Below is a small trained network, with its code and all its weights. Each question gives an input and a target symbol and asks what happens when units are switched off, that is, made to give their printed mean instead of their output.

import numpy as np


def w(rows, s, z=0):
    codes = np.array(rows[::2]) - 128.0
    scale = np.full(codes.shape[1], s)
    scale[-1] = z or s
    return codes * scale


def f(y):
    return np.maximum(y, 0)


def softmax(a):
    e = np.exp(a - a.max(-1, keepdims=True))
    return e / e.sum(-1, keepdims=True)


def log_softmax(a):
    a = a - a.max(-1, keepdims=True)
    return a - np.log(np.exp(a).sum(-1, keepdims=True))


def net(x, mask):
    ids = ['αγελστφψω'.index(c) for c in x.split()]
    T = len(ids)
    res = E[ids] + P[:T]
    u = 0
    for l in range(3):
        q, k, v = (res @ M[l].T for M in (Q, K, V))
        z = softmax(np.where(np.tri(T) > 0, q @ k.T / 2**0.5, -1e9)) @ v
        res = res + np.where(mask[u], z, O[l][:, -1]) @ O[l][:, :-1]
        u += 1
        y = f(res @ A[l][:, :-1].T + A[l][:, -1])
        res = res + np.where(mask[u : u + 8], y, B[l][:, -1]) @ B[l][:, :-1]
        u += 8
    return log_softmax(res[-1] @ U[:, :-1].T + U[:, -1])


Q, K, V, O, A, B = {}, {}, {}, {}, {}, {}
E = w([
[73,142,121],'α',
[64,136,129],'γ',
[50,134,122],'ε',
[76,141,121],'λ',
[74,138,70],'σ',
[128,148,109],'τ',
[103,173,80],'φ',
[76,55,135],'ψ',
[91,44,4],'ω',
],0.016)
P = w([
[140,140,160],'0',
[145,106,178],'1',
[141,152,163],'2',
[197,179,130],'3',
[184,53,175],'4',
[93,154,160],'5',
[180,186,80],'6',
[173,7,169],'7',
[11,139,149],'8',
[134,187,17],'9',
],0.016)
Q[0] = w([
[253,110,183],'0.h0',
[125,106,47],'0.h0',
],0.018)
K[0] = w([
[111,253,208],'0.h0',
[85,128,65],'0.h0',
],0.015)
V[0] = w([
[136,171,5],'0.h0',
[202,253,255],'0.h0',
],0.0081)
O[0] = w([
[117,187,231,171],'0.h0',
[5,92,67,3],'0.h0',
],0.011,0.0065)
A[0] = w([
[165,1,181,107],'0.n0',
[94,195,208,111],'0.n1',
[67,55,197,138],'0.n2',
[76,196,67,69],'0.n3',
[62,87,12,91],'0.n4',
[131,185,185,3],'0.n5',
[9,138,180,51],'0.n6',
[173,136,153,51],'0.n7',
],0.0085,0.0052)
B[0] = w([
[35,180,159,203],'0.n0',
[105,175,51,253],'0.n1',
[235,153,221,196],'0.n2',
[242,43,79,180],'0.n3',
[159,191,234,169],'0.n4',
[226,42,134,211],'0.n5',
[141,101,8,165],'0.n6',
[134,98,32,204],'0.n7',
],0.011,0.0049)
Q[1] = w([
[58,131,2],'1.h0',
[151,241,28],'1.h0',
],0.0074)
K[1] = w([
[254,154,150],'1.h0',
[219,62,191],'1.h0',
],0.0084)
V[1] = w([
[74,87,13],'1.h0',
[94,254,96],'1.h0',
],0.0097)
O[1] = w([
[249,172,115,3],'1.h0',
[148,254,107,189],'1.h0',
],0.0076,0.0041)
A[1] = w([
[53,128,152,104],'1.n0',
[133,127,245,79],'1.n1',
[92,75,144,24],'1.n2',
[2,142,130,156],'1.n3',
[67,104,62,221],'1.n4',
[140,24,136,117],'1.n5',
[87,71,148,3],'1.n6',
[124,62,121,49],'1.n7',
],0.0078,0.0031)
B[1] = w([
[191,128,88,166],'1.n0',
[110,118,1,255],'1.n1',
[101,118,52,137],'1.n2',
[204,201,147,197],'1.n3',
[47,99,9,201],'1.n4',
[159,163,205,148],'1.n5',
[59,129,47,138],'1.n6',
[77,114,89,131],'1.n7',
],0.0089,0.003)
Q[2] = w([
[153,251,19],'2.h0',
[204,132,167],'2.h0',
],0.015)
K[2] = w([
[127,98,253],'2.h0',
[90,182,154],'2.h0',
],0.017)
V[2] = w([
[138,114,247],'2.h0',
[175,124,178],'2.h0',
],0.011)
O[2] = w([
[111,254,197,5],'2.h0',
[101,118,215,222],'2.h0',
],0.0052,0.0021)
A[2] = w([
[21,149,142,104],'2.n0',
[78,144,99,96],'2.n1',
[117,147,133,253],'2.n2',
[97,105,220,160],'2.n3',
[19,181,160,206],'2.n4',
[82,89,150,234],'2.n5',
[99,150,248,129],'2.n6',
[122,193,127,127],'2.n7',
],0.016,0.0062)
B[2] = w([
[162,55,19,155],'2.n0',
[183,94,78,171],'2.n1',
[3,123,132,254],'2.n2',
[162,124,188,136],'2.n3',
[175,203,250,204],'2.n4',
[148,57,181,163],'2.n5',
[220,118,30,155],'2.n6',
[146,103,60,233],'2.n7',
],0.024,0.0059)
U = w([
[108,135,155,71],'α',
[111,128,185,204],'γ',
[106,125,155,74],'ε',
[109,127,155,84],'λ',
[119,254,145,120],'σ',
[95,133,138,176],'τ',
[128,163,56,177],'φ',
[129,57,135,109],'ψ',
[223,126,165,4],'ω',
],0.0099,0.0048)

Each question gives the input, a string of symbols that net reads in full, and the target symbol t.
The units are the heads (2 rows each of Q, K, V and O) and the neurons (one row each of A and B). Each row of codes is followed by its name. A weight is (code - 128) times the scale printed after its matrix; where a second scale follows, it is the last column's (O, A, B and U).
mask holds one flag per unit, layer by layer, with each layer's heads first. A switched-off unit (its flag False) gives its mean, the last column of its rows in O or B, instead of its output. The means were averaged over made-up inputs and are rounded, as every weight is.
A unit's drop is (log p(t) with every unit on - log p(t) with that unit switched off) / (log p(t) with every unit on - log p(t) with every unit switched off).
The circuit of an input: a set's keep is (log p(t) with only the set's units on - log p(t) with every unit switched off) / (log p(t) with every unit on - log p(t) with every unit switched off). Starting from the 12 units with the biggest drops (on a tie, the unit counted first), units are removed one at a time, each time the one whose removal leaves the highest keep (on an exact tie, the one counted first), for as long as the keep stays at least 0.8.
units of the circuit, in order: the units of the circuit, biggest drop first
k most important neurons: the k neurons with the biggest drops, biggest first
top k neurons in layer l: the k neurons of layer l with the biggest drops, biggest first
input ω τ φ φ φ φ φ ω, target γ: 3 most important neurons : (0.n3 0.n0 0.n1)
input ψ φ ψ φ φ σ ω φ λ, target φ: 4 most important neurons : (0.n1 0.n5 2.n4 0.n3)
input γ ψ σ, target ψ: 2 most important neurons : (1.n1 0.n1)
input φ γ σ φ ψ γ, target ψ: units of the circuit, in order : (0.h0 0.n2 1.h0)
input ε σ ε, target σ: top 2 neurons in layer 0 : (0.n5 0.n7)
input σ φ τ, target φ: units of the circuit, in order : (0.n2 2.n1 0.h0)
input τ σ γ, target σ: units of the circuit, in order : (2.n4 1.h0)
input ω φ φ ω λ, target ω: most important neuron : (2.n4)
input σ γ ε φ φ σ ψ λ, target σ: units of the circuit, in order : (0.n0 2.n4)
input σ φ φ φ γ, target σ: top 2 neurons in layer 0 : (0.n5 0.n0)
input γ φ φ γ σ ψ, target σ: 2 most important neurons : (1.n1 0.n5)
input φ φ ψ ψ γ, target φ: top 2 neurons in layer 1 : (1.n1 1.n4)
input ε φ γ, target φ: 3 most important neurons : (0.n6 0.n5 2.n4)
input ω τ γ ψ, target ω: 4 most important neurons : (0.n5 2.n4 0.n7 1.n5)
input φ γ σ ω ψ, target φ: 3 most important neurons : (1.n1 0.n2 0.n0)
input σ σ φ τ ψ ε φ, target ψ: 2 most important neurons : (0.n2 1.n1)
input φ ω γ φ φ φ φ ε, target φ: 3 most important neurons : (1.n1 0.n2 0.n5)
input σ ψ φ γ σ ψ ε σ ε, target σ: units of the circuit, in order : (2.n4)
input ω ψ φ σ τ φ φ ε, target ω: 2 most important neurons : (2.n4 0.n0)
input σ ψ φ σ σ γ ψ σ ω σ, target ω: 2 most important neurons : (0.n5 1.n1)
input σ φ ψ σ φ φ φ σ, target σ: 2 most important neurons : (0.n5 1.n1)
input φ σ φ, target σ: units of the circuit, in order : (2.n4 1.h0 0.n3)
input σ γ φ φ ψ ψ φ τ σ ψ, target ψ: units of the circuit, in order : (1.h0)
input σ σ φ σ ψ, target σ: units of the circuit, in order : (0.n0 2.n4)
input γ λ τ φ γ φ α ψ φ, target ψ: top 3 neurons in layer 2 : (2.n5 2.n0 2.n1)
input σ σ φ ω φ λ, target φ: top 3 neurons in layer 0 : (0.n5 0.n1 0.n3)
